Each row comes from the steps of one path. Every step used is in the known rows, and no mark comes twice. Write the path behind each row, first mark first.
Known rows:
rupuf feme gisoz boden raguga: [-12.5 -17.5  -8.6  12.5  -3.1 -49.1  17.5  22.8   3.8  28.6  19.1   3.3
 -14.9 -30.1   2.0  15.3  -2.1  13.7  -2.0   2.8   8.4  10.1]
raguga ripod boden: [ 14.8 -36.6   7.6  -9.1  14.5  10.8   2.6 -24.2  -8.1  -2.5   7.5  -3.5
  -2.9  21.1 -10.0   7.6 -12.8  -0.5 -26.8 -12.4  -8.1  -9.5]
boden feme ripod: [ 15.2 -11.7  -6.0   4.6   8.7  22.6 -49.5  14.9 -18.1 -18.7   8.8 -21.4
  24.3  15.7  17.7 -13.4   0.7  11.5   2.4   6.3 -22.9  11.8]
ripod rupuf raguga: [ -9.6  14.9 -19.9 -31.7  27.3  -8.7   5.7  -2.9  -1.2  13.8  -1.5  32.0
  -2.6  -5.7 -35.3 -23.2  25.1 -16.0 -12.6  27.0  -2.4   1.4]
feme lifaz rupuf raguga ripod: [  1.9 -11.5 -17.4 -14.3 -31.1   6.4  16.0 -20.3  11.9   1.9  -9.2  11.0
  10.2 -20.2  -3.7  21.7  11.6  -5.5  21.2   8.0  -5.5 -19.2]
rupuf raguga: [-16.5 -21.6 -45.1 -12.8  10.4 -17.4   1.2 -15.3 -10.7  21.0   4.6  19.8
 -15.0  -7.4 -17.5 -13.0  14.3 -17.8 -11.1   6.2  -9.5   2.6]
raguga rupuf: [ -0.1  17.5  -2.3 -12.5  11.2  17.7  -1.6 -36.1 -27.5  22.0 -13.7  11.3
  -5.6  31.6   0.4  -1.7   5.3   8.0   8.7 -13.7  -5.1 -16.0]
feme lifaz rupuf raguga: [  0.1  10.8 -27.9 -10.3 -14.1  -3.6  18.4 -19.9  25.1  30.5  -4.8  10.7
 -10.1 -19.7  -1.5  -4.8  -2.3   1.2  28.8   2.5   2.0  -0.1]
rupuf feme lifaz: [-16.6   5.9 -19.0  11.3 -16.0  -6.6 -19.9  -7.8  -7.2  -9.3  13.3 -28.1
  -8.7 -14.4  27.0  12.9 -27.5  -2.0  23.4  -4.6  22.5  -1.9]
rupuf raguga ripod boden feme gisoz: [ 10.0 -19.7 -15.6   7.8 -11.1   2.6  -4.2  50.2  13.7  25.3  27.1 -10.3
  10.1 -28.1   2.6  19.6   6.3  -6.9 -24.2 -23.3  29.3   9.7]
lifaz rupuf feme gisoz boden: [  3.5  20.7  30.2 -14.3 -12.0 -40.0   6.7  -4.3  24.4  16.4   7.7 -19.3
  -0.3  -9.9  10.4   8.0 -20.0  29.3   1.5   3.5  29.2  11.1]
feme lifaz rupuf: [  8.0  20.6  -9.1  -8.4 -18.7  16.5   7.2 -37.8  17.0  22.1  -1.8 -18.4
  -7.6  12.3  28.2 -14.1 -31.8  12.9  40.3 -12.0   2.7   1.6]
rupuf raguga ripod boden feme lifaz: [ 15.7 -18.5  -6.0  19.0  -3.1   5.2  -4.1  32.1  16.2  12.9  11.5 -20.7
  -0.9 -37.6  10.2  34.4  -8.9   3.9   2.2 -29.5  11.5   2.7]
ripod boden: [ 14.6 -19.5  -3.5  -6.7  33.7   2.8   1.5 -23.7   0.9  20.6  13.2  -5.1
 -20.9  26.9  -8.6 -17.3 -27.5   4.3 -21.7 -21.4  -1.6   8.6]
lifaz raguga: [-17.8 -24.7 -29.6   7.5  15.3   0.7   8.9 -20.0 -24.7   6.2   9.7  -8.2
 -31.5  26.7   2.9 -36.7  20.5 -29.1   9.3 -22.8 -20.3  13.2]
lifaz rupuf raguga ripod: [ -6.7 -21.0 -12.8 -25.1 -12.4  -6.9  14.6 -25.8   0.1   6.5 -17.2  25.6
   9.0  -8.1 -25.9   6.1  27.3 -13.4   5.0  21.7 -15.2 -15.9]
lifaz raguga rupuf feme: [-24.3  15.9   9.6   9.4  20.4 -16.9   5.7  -3.2 -23.5  -2.5 -19.5   6.3
 -16.4   7.3 -20.1   2.5  32.5  -9.4  25.6  -5.2  13.1  -0.4]
raguga ripod: [ -7.4 -34.7 -16.1 -14.5 -11.5  12.7 -10.9 -33.7 -35.5 -13.6   3.3  -3.6
   6.1  20.5   8.0   5.8   3.8 -17.8  -8.6   2.0 -18.6 -19.3]
gisoz feme ripod boden: [ 15.7 -19.4  19.1   7.6  11.7  13.7 -42.5  -4.1  16.2 -34.2   9.6 -10.2
  -2.6  30.3   2.0 -24.3 -35.4  11.9 -37.4   8.4 -15.2   6.7]
boden gisoz feme lifaz rupuf: [-10.3  33.1  -2.0  15.9 -52.7   8.1   5.3 -14.9  37.4   8.2 -11.2 -33.5
  -8.1   0.3  54.6 -21.0 -48.6 -11.6  32.1 -21.2  14.1  16.2]
raguga rupuf feme gisoz: [-13.9  32.3  -6.3   0.7 -18.8   2.2 -11.3   8.7  -9.4  11.3  10.5  -2.8
   7.5  -1.2  10.4  16.3   0.8   2.6   8.7  -4.6  48.0  -7.4]
rupuf feme lifaz raguga ripod boden gisoz: [  3.2 -16.9  -1.8  33.5 -24.1   5.7  45.3  21.1  16.5 -16.9   7.0 -34.6
   3.4 -26.7  21.2  27.4  -9.4 -21.9   6.1 -43.7  28.0  12.8]

Which path is each row?
[-13.6 -40.5 -31.0 -15.1  -8.9  -4.3   1.5 -15.4 -22.6  -4.8  -0.1  18.4
   5.0 -10.0 -14.5  14.0  27.0 -23.7 -14.7  14.7 -16.3 -18.5] | rupuf raguga ripod
[-13.2  19.7   9.8   9.6 -38.0  25.8  13.0  21.3   7.7 -39.5  -3.9 -20.3
   6.0  -3.5  29.3 -10.5   5.2 -42.3   4.6 -11.5   3.4   2.2] | boden gisoz feme lifaz raguga ripod rupuf
[ -1.7 -51.0   2.9  -2.6  -0.2 -24.6  21.5 -15.5 -22.2   6.6  -2.1  13.2
  -7.5  -5.0  -5.1  23.9  13.8   6.2  -8.5   5.4 -40.6 -14.0] | gisoz boden raguga ripod
[  1.6   8.1  13.4   9.0  12.0  12.0 -16.8   3.7 -20.4 -42.3 -15.3   7.7
  18.5  12.9 -19.1   4.9  34.7  11.3  19.2  17.3  -4.4  -7.1] | lifaz raguga rupuf feme ripod
[ 10.3  -1.9   3.5   6.9  34.8   2.3  34.2 -10.5  -4.7  46.2 -10.9  36.3
 -21.3  11.8 -30.2   7.7   7.2  17.8   3.0 -19.6 -12.1  -9.0] | ripod boden raguga rupuf
[ 10.4  11.0   4.7   4.5   0.1  -7.6  33.9   0.3  -2.2  50.2   0.0  21.3
 -11.4  -2.2   1.4  21.0   9.4  29.1   3.5 -18.7  -2.7 -10.9] | feme gisoz boden raguga rupuf
[ 12.9  17.4  -2.1 -19.7  25.7   7.7 -25.0  36.6   3.0 -12.9  -3.9  19.6
  30.2 -16.1 -31.2 -16.7  34.7   3.1  -9.6  35.6 -12.4   9.4] | boden feme ripod rupuf raguga
[ -7.3  32.0   2.8   9.9 -14.0   7.7 -10.1  -8.4  -9.5  -1.3  -4.3 -12.5
  -4.0 -10.5  18.7  32.2 -14.9  13.1  33.5  -9.1  28.2 -13.5] | raguga rupuf feme lifaz
[ -1.0   2.1  12.1  -5.9  -8.6 -36.5  -7.4   3.6   3.7   8.2  23.6 -25.7
  -5.3 -11.4  18.5  14.8 -18.6  18.4 -15.2  -4.0  28.4   9.4] | rupuf feme gisoz boden
[  1.5  26.8  24.1 -19.0   5.3  24.2 -52.2   1.0   0.0 -52.4  -3.8   3.4
  17.8  30.4  -0.5 -39.9  -7.3  -1.8 -20.6  43.5 -16.9  -0.8] | gisoz feme ripod rupuf
[ -5.8  13.4  12.6  -5.6   8.3 -43.5  21.8  30.7  11.6  22.3  14.2  12.6
  -4.7 -29.1 -13.2   9.5   7.0  14.5  -4.5  18.2  13.5   7.6] | ripod rupuf feme gisoz boden raguga
[ 20.0  23.9  18.4  30.5  21.5  25.0  18.5  19.6   6.9  26.9  -5.6 -18.7
 -22.6   5.0   6.7  10.5   7.2  12.9  29.9 -59.6   8.9   7.6] | ripod boden feme lifaz raguga rupuf
[-12.7  -3.9   1.3  22.4 -11.1  -6.1  -4.4   0.4  22.1   2.7   0.5 -25.2
 -18.8  11.0  28.3 -26.3 -46.7 -27.6 -27.5 -29.3  10.5  24.6] | ripod boden gisoz feme
[ -0.8  11.0  29.0  -0.8  -8.4 -24.5  13.0  18.2   5.1 -17.0  -1.2  -2.2
   7.0 -40.1  -2.8  40.4   0.1  16.9  15.4  21.9   6.5 -13.4] | gisoz boden raguga ripod rupuf feme lifaz
[ -8.2   3.6 -15.4   5.3  15.2   3.0  22.1 -16.6 -24.0  41.6 -15.6  34.9
 -14.5  10.7 -13.9   2.9  19.8   5.7  19.4  -7.7 -19.1 -16.0] | boden raguga rupuf
[ 22.3  28.3  19.7 -19.4  25.1  29.5 -42.2  25.3  -7.6 -23.7  -1.4  -3.7
  34.1  18.1  -4.7 -26.0  12.7  11.9  -0.7  26.9 -14.3   9.1] | boden feme ripod rupuf
[-23.0   5.6  21.7 -13.3  15.7 -14.9  -1.5  11.4 -20.3 -38.8 -12.0   5.0
   8.2  -4.8 -32.3  -1.3  40.4 -27.8   5.4  30.3   6.7  -4.7] | lifaz raguga ripod rupuf feme
[  8.6 -32.2  -4.3  18.2  28.9 -16.0   2.1  21.0   5.7  -8.4   8.7  20.5
   1.0 -12.9 -33.9   1.8  -1.3  17.3  -7.5  19.1 -13.1   6.2] | rupuf feme ripod boden raguga
[ 15.0   1.2  34.2   6.9  15.3 -17.9  -4.3   9.1  -8.6 -20.1 -20.3  21.9
  18.0 -10.6 -23.6  28.8  19.3  46.6   8.2  31.6 -16.7 -11.3] | gisoz boden raguga rupuf feme ripod
[  6.2  25.8  30.3  -7.2  -6.1 -24.6   3.2   2.8   1.3  14.2   6.0 -12.8
  -0.3  -8.6  11.7  28.9  -7.6  31.7  -4.8  -7.4  33.6  -3.0] | raguga rupuf feme gisoz boden
[ 29.6  16.6  21.4  12.8   2.2  19.7  20.0  13.3  14.3 -13.7 -12.1  -6.3
  31.7  -0.1  -2.3  16.6 -13.2  19.7  -8.6 -15.4  25.2   5.5] | raguga rupuf feme ripod boden gisoz
[ -6.9  -7.4  -2.7 -22.7   9.8   5.6  13.6  -2.1 -21.2  -3.8  -5.8  32.8
  10.3   4.3 -24.4  -4.7  29.4 -16.5  -1.8  28.5 -25.6 -17.4] | boden raguga ripod rupuf
[ 15.6 -25.3   9.0 -18.1  13.3  -7.5  26.1 -18.2  23.0  15.2 -11.9  23.2
   0.4  -5.1 -40.4  10.0   7.7   3.4 -15.3   3.8  -5.3  -7.5] | lifaz rupuf raguga ripod boden
[  3.0  34.1  17.4  -8.8 -12.7  28.8 -29.8  12.1  10.2 -48.1  -5.9  -7.9
  28.6  18.2  19.2 -39.1 -12.5 -12.2 -17.9  27.4  -5.4  11.1] | boden gisoz feme ripod rupuf
[  2.6 -36.0  -1.5  22.9  15.6  -3.0 -15.2  14.2  15.1  -8.7   7.6  14.8
 -11.9   7.6 -12.3 -19.2 -16.5   6.6 -21.9  12.4 -31.1   7.0] | gisoz feme ripod boden raguga
[ -4.4  -7.1 -10.6  16.4 -34.0  21.4 -37.1   3.7   2.1 -42.7   1.5 -22.6
  20.5  17.6  42.0 -26.8 -24.8 -15.5 -15.6   6.0 -12.5  12.6] | boden gisoz feme ripod
[ 13.0  10.0 -13.8 -30.9  22.9  12.8 -10.2   5.0   0.7 -21.4   0.9  35.4
  23.4  -3.9 -34.8 -21.0  29.8   1.5 -18.8  46.0 -16.6  -3.0] | feme ripod rupuf raguga
[ -6.6   8.7  -2.5   2.2  20.0  15.8  19.6 -23.5 -26.4  16.0 -13.2   9.9
 -21.4  32.3  -9.6 -14.0  31.8  -7.4  20.4 -28.4 -13.6  -5.1] | lifaz raguga rupuf
[-31.8   0.5 -18.3  17.0 -32.3  -5.3 -16.2  -5.9   1.1  -1.8  -2.2 -25.8
 -13.4  11.1  46.4 -30.7 -34.5 -40.5 -11.1 -18.0   1.9  18.9] | boden gisoz feme
[ -1.9   8.5  -6.9  33.5 -36.3  12.9  -4.4   6.3  33.6  -0.4  14.4 -42.8
 -19.4  -4.9  59.1  -5.9 -66.2 -16.0  -5.7 -42.8  22.1  15.9] | ripod boden gisoz feme lifaz
